Here is a tiny trained network, its code and every weight. The questions are about switching its units off for an input and a class, where a switched-off unit gives its printed mean instead of its output.

import numpy as np


def w(rows, s, z=0):
    codes = np.array(rows[::2]) - 128.0
    scale = np.full(codes.shape[1], s)
    scale[-1] = z or s
    return codes * scale


def norm(h):
    return h / np.sqrt((h * h).mean(-1, keepdims=True) + 1e-5)


def f(y):
    return np.maximum(y, 0)


def log_softmax(a):
    a = a - a.max(-1, keepdims=True)
    return a - np.log(np.exp(a).sum(-1, keepdims=True))


def net(x, mask):
    res = np.array(x, float).reshape(1, 6) / 4 @ E
    u = 0
    for l in range(2):
        y = f(norm(res) @ A[l][:, :-1].T + A[l][:, -1])
        res = res + np.where(mask[u : u + 10], y, B[l][:, -1]) @ B[l][:, :-1]
        u += 10
    return log_softmax(norm(res)[-1] @ U[:, :-1].T + U[:, -1])


A, B = {}, {}
E = w([
[58,181,26,129,203,85,7,114,151,110,130,149],'x0',
[129,127,133,129,124,128,116,136,124,135,120,122],'x1',
[121,98,156,145,107,41,163,26,124,129,42,123],'x2',
[127,133,127,128,125,127,128,134,127,132,120,131],'x3',
[128,131,128,123,126,131,129,123,135,130,127,132],'x4',
[102,175,52,137,164,143,124,48,43,254,137,122],'x5',
],0.0048)
A[0] = w([
[178,92,193,140,76,182,189,153,118,128,127,98,168],'0.n1',
[74,145,64,112,171,61,40,132,179,67,101,170,62],'0.n2',
[68,174,90,131,182,120,51,158,155,98,165,145,81],'0.n3',
[129,158,136,108,137,162,99,174,133,98,162,136,174],'0.n4',
[139,133,121,118,139,186,181,88,18,254,135,140,88],'0.n5',
[131,105,137,136,113,72,138,89,153,95,88,127,48],'0.n6',
[100,111,164,132,114,61,147,62,109,131,69,125,141],'0.n7',
[98,113,104,149,115,35,121,75,146,99,47,142,56],'0.n8',
[90,193,39,159,160,125,93,69,76,200,143,106,4],'0.n9',
[142,140,84,104,145,233,136,167,85,195,195,128,6],'0.n10',
],0.0052,0.0036)
B[0] = w([
[77,144,132,100,194,135,84,127,72,178,125,193,253],'0.n1',
[123,203,192,185,77,112,133,136,133,87,204,65,210],'0.n2',
[174,56,82,135,81,148,181,148,150,115,85,106,200],'0.n3',
[137,117,75,106,111,163,180,118,130,139,99,112,187],'0.n4',
[145,198,152,239,64,122,134,139,222,24,174,24,244],'0.n5',
[104,184,196,110,125,98,142,116,122,122,163,125,162],'0.n6',
[194,89,76,124,108,99,155,97,144,134,75,121,207],'0.n7',
[97,192,220,108,151,108,97,105,112,141,191,100,188],'0.n8',
[134,47,155,50,188,157,131,139,77,167,83,254,216],'0.n9',
[86,214,215,136,147,93,73,127,104,126,189,104,191],'0.n10',
],0.0056,0.0068)
A[1] = w([
[104,68,158,79,165,55,117,80,89,134,52,198,74],'1.n1',
[138,129,101,167,100,120,160,104,135,154,112,109,37],'1.n2',
[127,116,155,132,143,95,141,69,109,144,82,180,176],'1.n3',
[150,119,112,139,55,79,178,96,151,99,99,49,77],'1.n4',
[129,129,172,54,136,137,166,160,130,114,109,154,106],'1.n5',
[94,96,114,107,175,254,117,192,81,149,132,236,74],'1.n6',
[144,119,92,163,83,115,171,117,152,128,93,94,4],'1.n7',
[176,90,63,181,55,151,169,156,163,105,137,80,28],'1.n8',
[127,129,159,30,156,121,137,126,111,143,149,163,120],'1.n9',
[126,159,77,98,189,121,67,90,90,182,144,141,142],'1.n10',
],0.0062,0.0024)
B[1] = w([
[107,170,118,129,64,109,163,231,97,136,141,174,218],'1.n1',
[173,105,104,157,149,149,123,110,148,119,86,120,150],'1.n2',
[134,129,67,150,81,139,151,210,136,100,136,142,217],'1.n3',
[133,110,118,136,214,197,76,88,123,160,133,121,210],'1.n4',
[109,122,69,125,151,114,97,99,109,169,121,148,187],'1.n5',
[123,89,175,99,195,146,64,2,172,128,116,85,253],'1.n6',
[172,80,98,154,164,157,121,100,134,141,100,124,153],'1.n7',
[107,100,54,67,81,95,185,164,108,113,113,150,176],'1.n8',
[130,115,66,110,144,115,115,125,113,174,107,143,190],'1.n9',
[134,79,160,85,118,114,168,159,122,152,90,169,194],'1.n10',
],0.007,0.0062)
U = w([
[100,62,144,58,213,177,62,70,135,164,123,139,133],'0',
[105,232,218,180,107,109,107,122,135,92,205,60,251],'1',
[125,128,90,108,81,73,171,190,74,176,82,226,124],'2',
[210,123,82,220,125,156,174,62,129,136,87,85,53],'3',
[124,95,6,101,89,165,135,184,166,58,155,82,49],'4',
],0.012,0.0027)

Each question gives the input, the list of numbers given to net, and the class t.
The units are the neurons (one row each of A and B). Each row of codes is followed by its name. A weight is (code - 128) times the scale printed after its matrix; where a second scale follows, it is the last column's (A, B and U).
mask holds one flag per neuron, layer by layer. A switched-off neuron (its flag False) gives its mean, the last column of its row in B, instead of its output. The means were averaged over made-up inputs and are rounded, as every weight is.
A unit's drop is (log p(t) with every unit on - log p(t) with that unit switched off) / (log p(t) with every unit on - log p(t) with every unit switched off).
The circuit of an input: a set's keep is (log p(t) with only the set's units on - log p(t) with every unit switched off) / (log p(t) with every unit on - log p(t) with every unit switched off). Starting from the 12 units with the biggest drops (on a tie, the unit counted first), units are removed one at a time, each time the one whose removal leaves the highest keep (on an exact tie, the one counted first), for as long as the keep stays at least 0.8.
circuit, biggest first: the units of the circuit, biggest drop first
top k neurons: the k neurons with the biggest drops, biggest first
k most important neurons of layer l: the k neurons of layer l with the biggest drops, biggest first
input [0,-1,-4,-3,-3,-5], class 0: circuit, biggest first -> (0.n5)
input [6,-1,1,2,-8,-5], class 1: top 3 neurons -> (0.n2 0.n8 0.n7)
input [7,4,0,8,-8,-2], class 4: top 2 neurons -> (0.n3 0.n1)
input [-5,-4,0,-3,3,-8], class 0: circuit, biggest first -> (0.n5 0.n1)
input [1,-7,8,1,-4,5], class 2: top 2 neurons -> (0.n9 1.n1)
input [-7,8,0,5,8,5], class 1: top 4 neurons -> (0.n5 0.n3 0.n1 0.n10)
input [0,3,8,5,5,-3], class 2: top 4 neurons -> (0.n5 0.n2 0.n7 1.n1)
input [1,0,8,7,6,-3], class 1: 2 most important neurons of layer 0 -> (0.n8 0.n9)
input [-3,-4,1,4,1,-8], class 2: top 4 neurons -> (0.n5 1.n1 1.n4 0.n9)
input [3,-3,1,-1,6,-2], class 1: 2 most important neurons of layer 0 -> (0.n2 0.n8)
input [4,0,-2,-2,4,-3], class 4: top 2 neurons -> (1.n8 0.n3)
input [1,-1,0,-8,-1,-4], class 4: 2 most important neurons of layer 0 -> (0.n9 0.n10)
input [-8,-3,-1,-6,2,3], class 1: 2 most important neurons of layer 0 -> (0.n5 0.n1)
input [3,-5,-1,1,-1,-1], class 4: circuit, biggest first -> (0.n3)
input [0,4,6,6,3,0], class 2: top 3 neurons -> (0.n5 0.n2 1.n1)
input [6,-3,3,7,4,-3], class 1: top 2 neurons -> (0.n2 0.n8)
input [1,-4,2,-7,-1,8], class 2: 2 most important neurons of layer 0 -> (0.n9 0.n2)
input [7,3,5,-2,-7,1], class 2: top 2 neurons -> (0.n5 0.n9)
input [-8,3,-2,6,-7,2], class 1: 2 most important neurons of layer 0 -> (0.n5 0.n9)
input [8,4,4,-7,0,-5], class 1: most important neuron of layer 0 -> (0.n2)
